Below is a small trained network, with its code and all its weights. Each question gives an input and a target symbol and asks what happens when units are switched off, that is, made to give their printed mean instead of their output.

import numpy as np


def w(rows, s, z=0):
    codes = np.array(rows[::2]) - 128.0
    scale = np.full(codes.shape[1], s)
    scale[-1] = z or s
    return codes * scale


def norm(h):
    return h / np.sqrt((h * h).mean(-1, keepdims=True) + 1e-5)


def f(y):
    return np.maximum(y, 0)


def softmax(a):
    e = np.exp(a - a.max(-1, keepdims=True))
    return e / e.sum(-1, keepdims=True)


def log_softmax(a):
    a = a - a.max(-1, keepdims=True)
    return a - np.log(np.exp(a).sum(-1, keepdims=True))


def net(x, mask):
    ids = ['αζημπστφψ'.index(c) for c in x.split()]
    T = len(ids)
    res = E[ids] + P[:T]
    r = norm(res)
    for j in range(2):
        rows = slice(2 * j, 2 * j + 2)
        q, k, v = (r @ M[0][rows].T for M in (Q, K, V))
        z = softmax(np.where(np.tri(T) > 0, q @ k.T / 2**0.5, -1e9)) @ v
        o = O[0][rows]
        res = res + np.where(mask[j], z, o[:, -1]) @ o[:, :-1]
    y = f(norm(res) @ A[0][:, :-1].T + A[0][:, -1])
    res = res + np.where(mask[2:10], y, B[0][:, -1]) @ B[0][:, :-1]
    return log_softmax(norm(res)[-1] @ U[:, :-1].T + U[:, -1])


Q, K, V, O, A, B = {}, {}, {}, {}, {}, {}
E = w([
[103,137,205,121,47,121,86],'α',
[197,161,148,143,138,75,193],'ζ',
[49,83,120,200,94,115,68],'η',
[168,144,236,238,191,107,13],'μ',
[110,118,148,228,94,194,138],'π',
[129,58,150,134,135,68,51],'σ',
[100,157,187,87,64,69,169],'τ',
[73,225,126,102,212,143,45],'φ',
[138,211,70,177,141,8,76],'ψ',
],0.016)
P = w([
[250,65,2,16,123,227,179],'0',
[180,144,145,166,107,97,87],'1',
[174,136,152,165,109,103,88],'2',
[179,150,148,168,108,92,82],'3',
[176,150,151,169,104,90,82],'4',
[167,144,154,171,113,89,81],'5',
[179,150,151,170,107,92,87],'6',
[180,141,153,178,100,93,80],'7',
[176,149,150,178,96,95,77],'8',
[176,141,158,177,104,93,82],'9',
[173,143,163,179,111,90,84],'10',
[183,142,156,174,105,89,84],'11',
[175,144,154,176,105,88,82],'12',
[180,145,159,170,106,91,83],'13',
],0.0077)
Q[0] = w([
[65,119,28,23,117,179,178],'h0',
[99,77,61,2,181,186,176],'h0',
[116,46,85,65,141,188,172],'h1',
[129,98,32,39,126,186,186],'h1',
],0.0095)
K[0] = w([
[70,167,186,217,137,12,156],'h0',
[45,173,203,141,65,24,130],'h0',
[58,207,224,227,81,2,131],'h1',
[107,217,203,204,103,75,120],'h1',
],0.01)
V[0] = w([
[150,204,151,118,193,245,68],'h0',
[186,145,4,222,120,83,93],'h0',
[87,127,26,105,11,220,148],'h1',
[85,104,132,39,166,158,3],'h1',
],0.0055)
O[0] = w([
[82,242,121,133,232,237,153,201],'h0',
[1,131,106,239,231,70,124,254],'h0',
[112,141,64,155,35,186,113,228],'h1',
[94,61,102,103,132,136,9,209],'h1',
],0.0084,0.0023)
A[0] = w([
[122,185,148,213,91,52,112,108],'n0',
[106,42,180,238,113,2,251,61],'n1',
[124,77,157,137,134,111,64,138],'n2',
[147,64,212,130,106,146,77,236],'n3',
[25,235,95,55,189,212,62,105],'n4',
[166,133,151,102,109,145,49,255],'n5',
[96,30,95,124,137,92,51,98],'n6',
[76,64,55,121,49,70,207,110],'n7',
],0.0085,0.0045)
B[0] = w([
[142,61,112,113,146,183,167,254],'n0',
[182,187,87,103,105,107,105,217],'n1',
[100,84,147,63,128,162,181,201],'n2',
[102,175,114,98,147,130,161,231],'n3',
[191,100,128,130,58,138,100,217],'n4',
[53,167,141,93,154,81,179,239],'n5',
[229,92,96,112,121,132,139,196],'n6',
[146,63,246,196,128,134,55,153],'n7',
],0.011,0.0083)
U = w([
[11,203,100,97,99,110,177,251],'α',
[228,181,142,146,140,137,193,34],'ζ',
[115,60,148,185,92,127,97,64],'η',
[103,157,190,138,201,142,154,226],'μ',
[113,152,103,180,119,216,205,182],'π',
[143,85,109,64,165,124,167,98],'σ',
[144,145,229,152,61,67,135,42],'τ',
[150,173,138,109,130,181,63,81],'φ',
[76,170,70,181,136,48,119,209],'ψ',
],0.011,0.0023)

Each question gives the input, a string of symbols that net reads in full, and the target symbol t.
The units are the heads (2 rows each of Q, K, V and O) and the neurons (one row each of A and B). Each row of codes is followed by its name. A weight is (code - 128) times the scale printed after its matrix; where a second scale follows, it is the last column's (O, A, B and U).
mask holds one flag per unit, heads first, then neurons. A switched-off unit (its flag False) gives its mean, the last column of its rows in O or B, instead of its output. The means were averaged over made-up inputs and are rounded, as every weight is.
A unit's drop is (log p(t) with every unit on - log p(t) with that unit switched off) / (log p(t) with every unit on - log p(t) with every unit switched off).
The circuit of an input: a set's keep is (log p(t) with only the set's units on - log p(t) with every unit switched off) / (log p(t) with every unit on - log p(t) with every unit switched off). Starting from all 10 units, units are removed one at a time, each time the one whose removal leaves the highest keep (on an exact tie, the one counted first), for as long as the keep stays at least 0.8.
units of the circuit, in order: the units of the circuit, biggest drop first
unit that matters most: the unit with the biggest drop
top k neurons: the k neurons with the biggest drops, biggest first
heads that matter: for each layer, one digit per head in row order, 1 if its drop is at least 0.15 and else 0, layers parted by /
input ζ σ μ ψ φ μ ψ σ α σ π η ζ π, target ζ: units of the circuit, in order : h1; n1
input ψ σ τ α σ σ, target ψ: heads that matter : 10
input α φ σ η ζ ζ π π, target α: unit that matters most : h0
input ζ ζ τ σ τ ζ η, target ζ: units of the circuit, in order : h1; n1
input π ψ σ π η η φ π φ σ, target π: units of the circuit, in order : h1; h0
input π η τ, target π: units of the circuit, in order : h1; n5
input τ ζ η φ π φ μ ζ, target τ: units of the circuit, in order : h0; n6
input φ μ α π τ π, target φ: units of the circuit, in order : h0; h1; n4
input α μ μ π π ψ, target α: heads that matter : 11
input σ σ ψ α ζ ζ σ η ψ τ α η, target σ: units of the circuit, in order : n6; n2
input ζ π π ψ ψ μ π μ φ α φ φ τ, target ζ: top 2 neurons : n1; n0
input μ σ μ π ζ σ φ ζ φ π τ, target μ: units of the circuit, in order : h1; h0
input σ μ σ ψ ζ, target σ: units of the circuit, in order : h1; n0
input ψ μ ψ μ ψ ψ μ ζ, target ψ: units of the circuit, in order : h0
input ζ η μ μ ψ, target ζ: top 2 neurons : n0; n5
input φ η η σ ψ ψ ψ φ ζ φ π τ σ ψ, target φ: units of the circuit, in order : h0; n4; h1
input α α σ σ ψ α η ζ σ, target α: units of the circuit, in order : n5; n3
input π μ α τ, target π: top 3 neurons : n0; n5; n4
input π π μ ζ π ζ σ μ μ, target π: heads that matter : 01
input η μ τ τ μ α μ ζ σ π σ σ π, target η: units of the circuit, in order : h0
input ζ ζ σ φ ζ ζ τ φ φ φ, target ζ: top 2 neurons : n4; n7
input τ ζ α α σ, target τ: top 2 neurons : n7; n0
input η ψ π π α, target η: top 2 neurons : n7; n6
input τ φ σ σ ψ, target τ: heads that matter : 11
input ψ τ σ τ ψ μ σ ψ μ μ π, target ψ: heads that matter : 10
